(in the rows, 128 means zero)
Each row is followed by its class.
[120 128 119 145 107  93 127 116 118 115 124 153 124 149 115  94 150 118
 129 115 120 157 147 142 132 122 143 132 119 155 124 148 122 111 132 132
 130 131 134 115 126  88 155 120 136] -> z_473
[127 120 138 132 137 144 129 130 109 102 154 138 143 135 131 113 124 135
 126 136 110 157 128 141 114 149 101  76 142 145 130 127 154 137 126 125
 145 122  94 123 141 133 135 123 114] -> z_484
[121 120 148 112 126 150 114 174 141 152 140 115 137 100 124 132 107 106
 160 134 133 118 142 122 127  94 156 104 162 136 146  96 122 113 125 157
  84 145 155 130 169 107 128  97 131] -> z_484
[115 127 129 117 146 136 143 143 119 129 131  83 109 133 130 135 138 122
 138  94  99 139 122 118 127 131 112  77 153 108 123 109 132 138 127 124
 114 144 116 127 107 137 119 104 115] -> z_530
[125 154 142 126 159 117 118 113 121 120 156 106 121 127 127 141 122 128
 155 141 119 154 127 107 130 155 123 120 153 145 136 120 130 125 114 172
 113 127 124 125 139 135 104 127 110] -> z_608
[123 116 123 126 131 129 130 136 110 110 138 128 124 122 122 114 135 112
 134 120 126 139 117 131 121 142 107 144 103 133 115 140 125 138 122 134
 133 145 130 123 117 127 138 119 133] -> z_382
[140 135 130  94 131 101 126 103  94 138 125 140 107 140 124 103 131 124
 155  87  99 137 146 131 120 128 166 108 122 133 128 123 120 110 119 156
 128 120 150 127 135  94 135 117 139] -> z_608
[129 134 136 108 126 156 128 133 132 134 140 105 145 123 125 107 147 133
 130 131 135 104 116 129 136 152 124 142 157 163 123 154 129 113 131 143
 116 134 110 129 129 167 124 118 144] -> z_473
[ 82 129 142 107 114 144 120 164 117 103 113 106 139 124 148 127 120 113
 112  98 130 124 141 137 111  76 130  96 133 153 150  97 150 145 117  94
  92 127 128 128 133 133 126 106 102] -> z_473
[100 123 126 134 112  88 138 107  95 124 100 142 105 138 111 129 128 101
 122 121 126 138 110 140 108 132 142 105 128 148 138 141 125 140 121 120
 152 106 118  95 121 113 129 129 114] -> z_346
[110 142 147 121 142  87 119 149 120 127 151 117 124 105 121 110 116 124
 137  94 123  91 141 113 131 122 138 139 177 162 134  90 142 138 112 144
  69 141 115 123 158 133 119 109 125] -> z_623
[149 150 156 116 119 108 120 140 109 136 120  99 144 118 148 110 110 140
 156 157 120 114 126 116 132 152 111 109 114 108 119 106 137 119 122 126
 114 124 130 139 134 104 141 144 109] -> z_18
[129 109 144 131 113 100 127 146 112 130 137 124 129 104 133  90 116 128
 124 135 122 130 136 143 134 144 118  69 126 123 100 138 147 132 126 122
  92 137 131 141 141  90 142 174 108] -> z_473
[142 145 149 127 142 132 112 115 107 120 120 115 135 108 132 117 130 139
 123 153 122 116 124 116 137 134 121 112 129 152 140 103 158 147 128 133
 122 117 149 121 138 125 102 116 108] -> z_623
[ 77 122 114 118 130 120 127 149 136 127 142 102  87 133 121  98 135 115
 157 115 119 165 136 132 138 133 106 120 169 121 136 149 115 134 130 135
 111 149 111  94 148 115 134 117 104] -> z_732
[122 126 158 139 141 104 145 121 112 158 158 106 119 110 129 135 128 141
 124 136 134 107 110 141 135 167 100 100 153 124 108 132 145 142 131 150
 139 116 108 145 130 145 107  99 115] -> z_712
[112 137 140 130 119 166 120 150 134 139 149 126 127 133 141 141 141 114
 127 119 131 125 150 129 124 123 104 135 167 157 116 137 146 125 140 101
 114 125  86 120 131 144 113 114 119] -> z_473
[139 122 145 115 116 135 119 117 110  82 125 156 126 107 128  85 118 172
  81 164 141 155 126 123 121 145 146 138 130 136 125 182 151 142 127 143
 135 161 121 123 106 125 130 188 128] -> z_193
[ 89 116 152 108 121  84 128 163 112 117 169 123 106  93 116 126 105 131
 132 114 103  92 144 118 132 119 104  99 185 141 134 103 145 130 120 126
  87 148 106 133 160 120 124 120 104] -> z_732
[122 140 124 142 136 104 122 115 118 120 131 128 104 140 124  95 126 140
 149 139 120 147 145 115 129 139 127 148 147 142 127 122 140 138 130 125
 123 132 108 107 113 103 128 123 119] -> z_623
[ 81 100 110 113 123 166 126 174 126 108 123 111 113 129 131 124 138  92
 131 127 124 121 128 141 118  92 137 108 108 134 125 129 121 138 137 133
  74 144 136 125 151 121 135 141 118] -> z_473
[102 104 116 124 130 153 132 156  94  89 135 146 124 135 117 105 145  93
 135  85 103 121 141 123 125 120 150 100 142 149 119 102 166 149 143 123
  99 139 136 125 108 149 120 142 127] -> z_623
[146 140 154 126 160 105 109 122  93 129 142 127 124 139 152 168 136 148
 113 120 122 114 116 141 100 134 113 120  97 128 113 131 144 122 132 143
 116 108 129 116 148  85 140 147 103] -> z_193
[ 98  96 138 124 124  78 124 153 103 143 128 104  88 120 128 101 141 112
 109 100 114 133 123 150 118 105  87  87 153 133  94 147 124 153 126 129
 122 143 113  87 139 120 131 131 111] -> z_712
[139 125 126 126 142 148 120 160 130 112 163 121 161 103 128 131 119 108
 170 128 118 122 118 103 134 143 109 117 160 149 123 103 127 142 118 149
  96 129 134 125 123 161 114 130 125] -> z_732
[122 139 151 117 153 148 122 128 140 143 134  93 128 127 125 135 146 117
 149 113 125 134 115 127 112 140 107 135 176 154 146 133 123 107 118 144
 103 118 105 119 142 151 119  93 122] -> z_732
[115 107 160 133 126  99 152 124 107 120 147 146 109 113 127 146 109 124
 100 123 121 125 125 142 109 146 107  68 151 110 122 145 155 132 137  92
 124 117 120 151 124 103 117 168 107] -> z_732
[100 138 136 104 108 114 126 136 110 107 123 142 156 143 134 111 139 155
 155 151 125 142 119 123 111 129 153  88 118 131 142 128 116 102 139 155
 162 149 152 104 109 147 162 131 128] -> z_484
[134 139 147 106 112  79 116  95 111 126 104 119 129 136 124  60 145 137
 131 115 125 166 123 119 134 146 150 160 143 169 157 158 122 127 112 146
 143 110 146 111  85 116 135 112 139] -> z_346
[121 132 136 118 166 130 128 153  82 106 140 125  75 132 120 141 127 111
 147  74 113 145 139 126 104 106 127 106 128 119 115 100 153 148 118 129
  99 135 126 132 151  87 117 121 124] -> z_623
[114 106 148 102 139 129 135 134 116 170 133  68 108 113 116 103 163 127
 140 101 117 120 131 146 125 117 107  93 177 149 106 133 128 139 116 139
 131 146 135 119 114 161 112  82 121] -> z_712
[103 129 126 137 125 104 128 164 113 127 141 121 126 155 116 132 132 121
 116 109 113 134 167 124 131 115 114 118 149 146 127 105 149 124 128 110
 115 118 101 114 161 103 117 125 132] -> z_623
[112 140 127 111 100 103 116 150  87 110 132 133 130 172 115  92 117 113
 133 113 125 170 129 133 119 126 125 148 167 151 141 145 138 140 118 115
 161 129 113 112 117  96 131 118 136] -> z_18
[107  86 114 129 104  91 148 148  83 120 125 129 115 122 141 121 113  97
 130 151 106 130 115 141 132 148 104   4  95 110 102 125 137 139 148 108
 126 135 145 121 147 102 155 172 133] -> z_582
[137 118 117 121 158 154 112 153 107 122 146 110 128 136 130 129 140 111
 134 105 128 151 100 142 127 153 102 144 136 139 131 153 120 143 118 149
 133 106 128 100 137 140 107 103 133] -> z_712
[155 146 127 123 159 153 125 131 113 134 138 110 128 138 117 119 139 118
 132 128 121 145 111 121 138 162 134 143 135 128 120 131 141 124 133 164
 125 129 132 131 121 114 111 119 115] -> z_382
[115 127 145 119 151 143 120 121 144 140 137  90 120 111 136 118 144 112
 105 124 120 124 134 128 124 131 113 134 124 131 128 142 131 125 125 150
  96 124  94 120 137 151 107 124 111] -> z_530
[123  94 107 144 119 118 134 129 144 131 129 153 113 113 112 110 133  95
 114 114 137 131 143 135 130 132 156  75  70 114 121 131 123 113 143 122
  93 143 178 126 142  98 138 180 141] -> z_623
[124 144 155 130 112  85 104 147 122 120 130 105 138 100 128 101 119 135
 104 141 129 136 154 112 119 137 108 114 106 100 124 133 156 120 122 133
  83 149 128 121 140 103 154 153 114] -> z_530
[137 126 128 125 138 177 125 187 111 112 150 130 156 115 135 173 122 100
 119  98 131 100 132 114 110 122 129 139 111 133 119  87 147 150 124 125
  86 131 144 138 126 128 116 112 137] -> z_382
[145 133 133 128 160 151 120 134 121 153 167 120 128 114 124 112 153 110
 119 105 116 141 157 128 144 127 132 121 180 176 112 129 130 129 119 131
 104 135 113 108 135 121  92 113 121] -> z_582
[132 116 130 130 103 111 122 159 103 120 136 143 109 116 113 106 119 113
 109 123 117 128 142 132 124 135 119  78 136 123 104 130 145 131 121 115
 116 171 121 110 154  90 145 153 117] -> z_18
[121 137 120 117 103 121 112 124 109 134 108 132 141 162 123  91 153 131
 123 128 120 135 134 142 123 138 149 159 100 135 141 145 118 126 127 120
 145 106 151 106 106  88 131 147 119] -> z_18
[125 161 150 133 153  97 117  98 129 138 127 112 106 100 122 111 124 131
 143 137 136 123 129 116 129 141 129 120 126 139 138 115 139 113 120 126
 106 121 123 115 137 127 107 141  94] -> z_623
[113 136 124 119 140 126 116 136  85 135 118 127 121 160 148 126 141 114
 184  94 120 179 108 131 113 107 145 107 131 143 124 111  99 125 129 158
 151 126 139  92 104  94 144  91 129] -> z_582
[140 140 135 131 157 149  99 160  99 122 140 119 122 112 133 117 135  98
 160 117 132 179 124 131 141 131 100 145 163 142 118 160 143 147 112 144
 128 137 123  92 138 109 110 105 116] -> z_530
[116 109 135 133 123 101 154 134 112 111 148 131  92 113 114 133 117 140
 151 134 104 130 148 125 125 158 110 102 165 107 110 132 127 139 132 122
 117 148 124 131 125 111 135 146 123] -> z_712
[114 108 138 141 126 114 141 127 154 135 110  81 120 113 109  98 133 112
  94  94 121 129 132 130 134 117 129 113 126  84 125 125 104 104 141 122
  93 129 129 112 120 128 127 146 101] -> z_712
[135 117 151 140 145 129 130 137  96  94 131 141 123 122 133 147 118 121
 107 114 137 167 102 131 105 120 127  70  98 124 125 133 145 108 135 148
 144 122 129 111 115  90 135 138 117] -> z_732
[112 110 122 144 109 108 124 158 130 110 140 124 105 114 113 104 106 130
 115 135 136 157 132 118 122 137 104  93 138 103 113 138 146 147 121 139
 110 165 114 113 136 104 149 147 125] -> z_732
[120 142 143 115 114  89 134 127 106 136 125 118 142 123 129  89 129 142
 167 114 110 141 156 135 118 130 142  95 130 144 134 110 119 119 113 128
 135 108 122  94 132 102 148 120 124] -> z_484
[159 133 158 146 128  94 122 102 125 129 141 129 115 103 118 122 133 141
 147 131 112 118 143  96 117 160 107 130 115 117 109 111 121 107 129 140
 102 140 131 128 132 123 139 137 144] -> z_623
[130 150 130  96 110  97 134 158  82 140 137 152 109 130 125 133 115 139
 150 156 120 126 162 113 115 127 138 128 130 124 100 133 138 128 126 117
 150 145 131 126 119  88 126 149 137] -> z_382
[ 87 119 100 121 134  88 133 126 117 149 138 138  72 147 103  98 146 101
 152  76 114 147 170 142 130 118 150 106 140 121 108 135 128 124 122 113
 132 146 129  98 136 114 119 150 111] -> z_623
[ 94 135 159 112 127 103 123 138 124 137 143  93 128  98 140 122 125 144
 139 129 125  85 136 115 127  99 107 130 160 164 128  92 123 137 123 132
  88 146 115 128 135 130 137 101 123] -> z_582
[ 95 101 142 136 115  76 140 151 111 119 130 112  97 113 140 124 137 138
 115 156 109 130 115 134 132 121  81  45  91 109 115 117 131 140 147 131
 110 141 149 147 140 103 148 131 114] -> z_712
[ 92 121 108 129 129 168 124 158 138 133 139 124 127 150 131 135 128  91
 157  95 125 156 146 132 128 103 140 125 141 118 132 111 116 140 133 138
  97 134 137 130 149 111 124 102 124] -> z_608
[123 112 130 121 129 130 123 161  89 106 132 139 113 105 132 100 128 122
 142 133 117 158 114 133 131 140 123  81 110  99 107 156 137 135 137 146
 122 161 137 117 123  96 144 148 117] -> z_530
[ 60 118 128 102 128 141 126 146 121 105 132 100 102 117 136 120 108 104
 152 120 118 128 124 125 111 106 129 100 147 110 134 112 118 154 128 152
  85 164 123 119 159 149 133 120  98] -> z_608
[116 112 154 136 130 100 140 146  80 115 130 119  92 106 124 138 135 106
 120 129 108 121 139 133 102 130 129  77 120 131 115 119 150 138 138 134
  88 122 136 117 131  94 130 133 118] -> z_712
[123 142 142 130 134 113 129 128 109 132 149  94 136 120 123 122 142 133
  93 144 109 114 148 121 145 147 129 137 127 137 137 129 138 124 128 127
 108 100  99 111 146 135  89 123 106] -> z_193
[106 128 119 121 124 112 117 121 120 135 127 134 113 148 116 114 139 128
 158 141 111 137 139 144 136 116 144 143 147 153 134 141 107 109 128 144
 135 130 133 106 143  88 132 119 102] -> z_473
[108 135 140  99 129 148 106 160 137 137 151 119 143 102 122 106 154 112
 151  86 120 107 149 118 155 108 131 165 153 183 138 110 123 123 124 158
  87 114 124 125 150 137 113 114 118] -> z_346
[109 125 147 117 132  99 138 122  97 102 106 132 120 156 136 114 131 128
  81 100 126 161 140 148  90  94 138 158 139 138 142 161 119 135 120  98
 149 102 110 103  98 113 119 120 128] -> z_712
[124 125 148 127 105 102 126 124 132 135 124 109 127 133 107 112 130 131
 106 129 122 121 133 129 116 146 128 135 138 138 131 136 110 111 116 139
 119 134 115 113 140 102 133 156 129] -> z_18
[ 98 124 119  93 115  88 140 135  83 113 131 153 105 123 129 113 111 109
 177 128 107 127 133 134 109 130 134 100 141 140 107 130 127 155 131 117
 138 145 147 114 111 104 141 175 110] -> z_382
[146 156 137 100 124 121 116 104  93 139 138 151 116 141 131 112 123 151
 150  87 126 136 124 124  95 132 126 151 146 156 125 135 113 120 127 114
 151 114 103 110 101  96 143 122 154] -> z_582
[130 140 134 122 123  89 125  93 105 122 112 148 129 160 114 115 123 159
 142 122 126 140 126 131 107 119 138 129 121 148 142 117 134 122 126 120
 166 114 149 135 105  90 142 130 138] -> z_623
[111 109 151 145 127  93 139 129 115 120 138  82 143 148 117 105 135 131
 117  92 103 146 111 138 114 131  90  77 139 103 112 105 131 155 128 141
 128 117 118 125 124 120 143 133 113] -> z_484
[114 120 135 108 110 121 130 150 121 119 134 137 136 112 122 113 111 118
 122 143 127 111 131 127 128 117 138 100 132 152 150 123 140 131 130 134
 116 116 134 133 153 127 126 136 148] -> z_484
[138 141 147 120 153 145 112 113 111 123 155 113 106 106 123 125 139 105
 157 126 124 125 107 117 130 182  86 142 152 143 118 143 157 152 125 153
 108 118 110 138 141 163 115 126 112] -> z_346
[ 99 135 128 104 122 159 112 175 120 115 129 114 120 137 166 118 113 116
 156 127 139 165 122 118 114 105  99 117 133 135 137 120 134 157 133 119
 110 136 106 124 137 117 149  91 120] -> z_346
[104 126 125 127  93  91 124 113 116 144 122 149 126 138 130  93 132 140
 135 144 129 131 139 147 131 132 132 108 134 139 117 146 146 152 126 104
 143 128 150 143 101 109 133 153 109] -> z_473
[130 134 103 133 136 129 137 123 115 105 141 176 106 137 111 134 114 138
 120 152 133 141 125 132 116 134 168 128 160 144 143 148 126 151 126 139
 140 150 141 107 129  80 127 113 127] -> z_732
[127 135 140 119 163 131 113 149 102 122 146 108 143 128 115 128 127  88
 111 108 119 123 126 141 114  96 115 120 153 144 113 104 158 153 117 135
 105 151 141 135 154 120 120 100  85] -> z_382
[ 85 119 132 118 126 147 127 181 105 105 130 148 101 102 145 160 110  88
 126 129 125 106 158 125  88  71 151  82 109 140 136  91 156 137 134 113
  64 133 118 116 152 100 133 121 106] -> z_732
[123 141 138 156 159 127 109 118 129 141 140 123 120 124  93 118 153 108
 142 119 140 142 129 125 146 133 125 156 167 149 112 140 144 108 126 151
 135 138 120  98 130 144  95 140  98] -> z_623
[155 101 138 145 134  99 133 108 121  84 115 144 134 132 124  96 118 156
 100 136 109 155 105 133 132 157 132 100 115  97 131 140 134 142 123 158
 135 133 157 134 122  96 150 165 128] -> z_484
[128 127 143 129 119  94 113 137 128 143 136  88 115 118 137  88 133 127
 136 156 115 142 136 123 130 142  95 100 108 116 104 124 119 139 115 146
 100 148 128 120 145  99 138 154 105] -> z_18
[123 120 137 153 121 115 120 138 107 120 130 134 104 126 126 133 132  94
 132 121 127 139 130 138 111 134 113 100  90 120 108 122 142 131 126 129
 110 134 129 120 139  84 146 150 113] -> z_18
[154 140 147 115 118  92 130 134 116 128 131 110 124 121 124 111 120 138
 122  78 122 129 128 110 116 148 104  94 152 105  94 129 141 127 134 139
 121 130 119 101 118 113 149 176 138] -> z_732
[154 118 135 124 142 117 146 143 120 110 125 112 124 121 104 138 140 128
  90 109 112 134 133 130 115 129 123  86 150 102 107 144 105 115 127 127
 115 161 153 105 151 117 135 152 132] -> z_712
[119 136 121 107 129 117 106 117 114 133 117 126 117 139 138  84 137 130
 151 101 125 170 123 134 110 122 129 133 137 150 119 154 119 136 117 161
 154 138 103  79 105 118 146 116 128] -> z_530
[115 134 129 119 106 115 113 130 133 122 138 135 120 109 109 103 129  93
 114  74 144 128 152 111 114 103 139 133 127 148 122 111 145 157 116 139
 101 146 137 122 123 144 140 119 134] -> z_346
[124 135 115 117 146 185 120 137 130 146 139 103 137 146 130 104 147 110
 155  94 122 168 145 129 117 132 138 120 171 133 112 124 119 142 128 132
 105 143 123 109 115 131 124 131 119] -> z_582
[ 94 105 128 123 120 129 110 169 122 112 135 121 123 108 133 112 124  81
 124 101 125 139 145 130 127  88 120 118 144 143 131 121 151 167 123 133
  84 154 141 121 133 122 132 105 127] -> z_530
[ 96 113 154 126 120 122 121 169 107 141 108 124  98 127 142 114 112 121
 172 121 124 176 133 138 121  93 135 102 169 110 126 132 117 119 131 133
 135 135 114  89 132  74 134 121 104] -> z_484
[110 139 157 101 117 119 122 122 112 130 140  85 136 111 120  84 133 116
 125 100 119 118 136 129 146 144 130 140 183 161 140 145 135 121 127 127
 116 109 115 103 121 150  99 126 106] -> z_473
[ 75 112 144 125 109 102 135 172 109 119 117 116 118 118 136 124  92 105
 112 133 123 136 139 123 123  59 134  96 166 114 126 102 122 166 110 123
 103 158 117 133 155 122 110  93 112] -> z_608
[130 138 167 133 138 130 116 134  95 124 143 118 118 114 132 124 127 128
 149  75 126 149 109 136 122 148  97 123 151 134 118 129 140 119 108 134
 128 115  87 129 130 129 118 101 110] -> z_473
[117 125 148 130 128 133 121 172 137 136 148 115 147 117 117 135 146 103
 145 107 118 120 155 120 122 107 126 118 139 150 136  99 128 100 122 138
  81 123 129 129 155 134 132 113 142] -> z_484
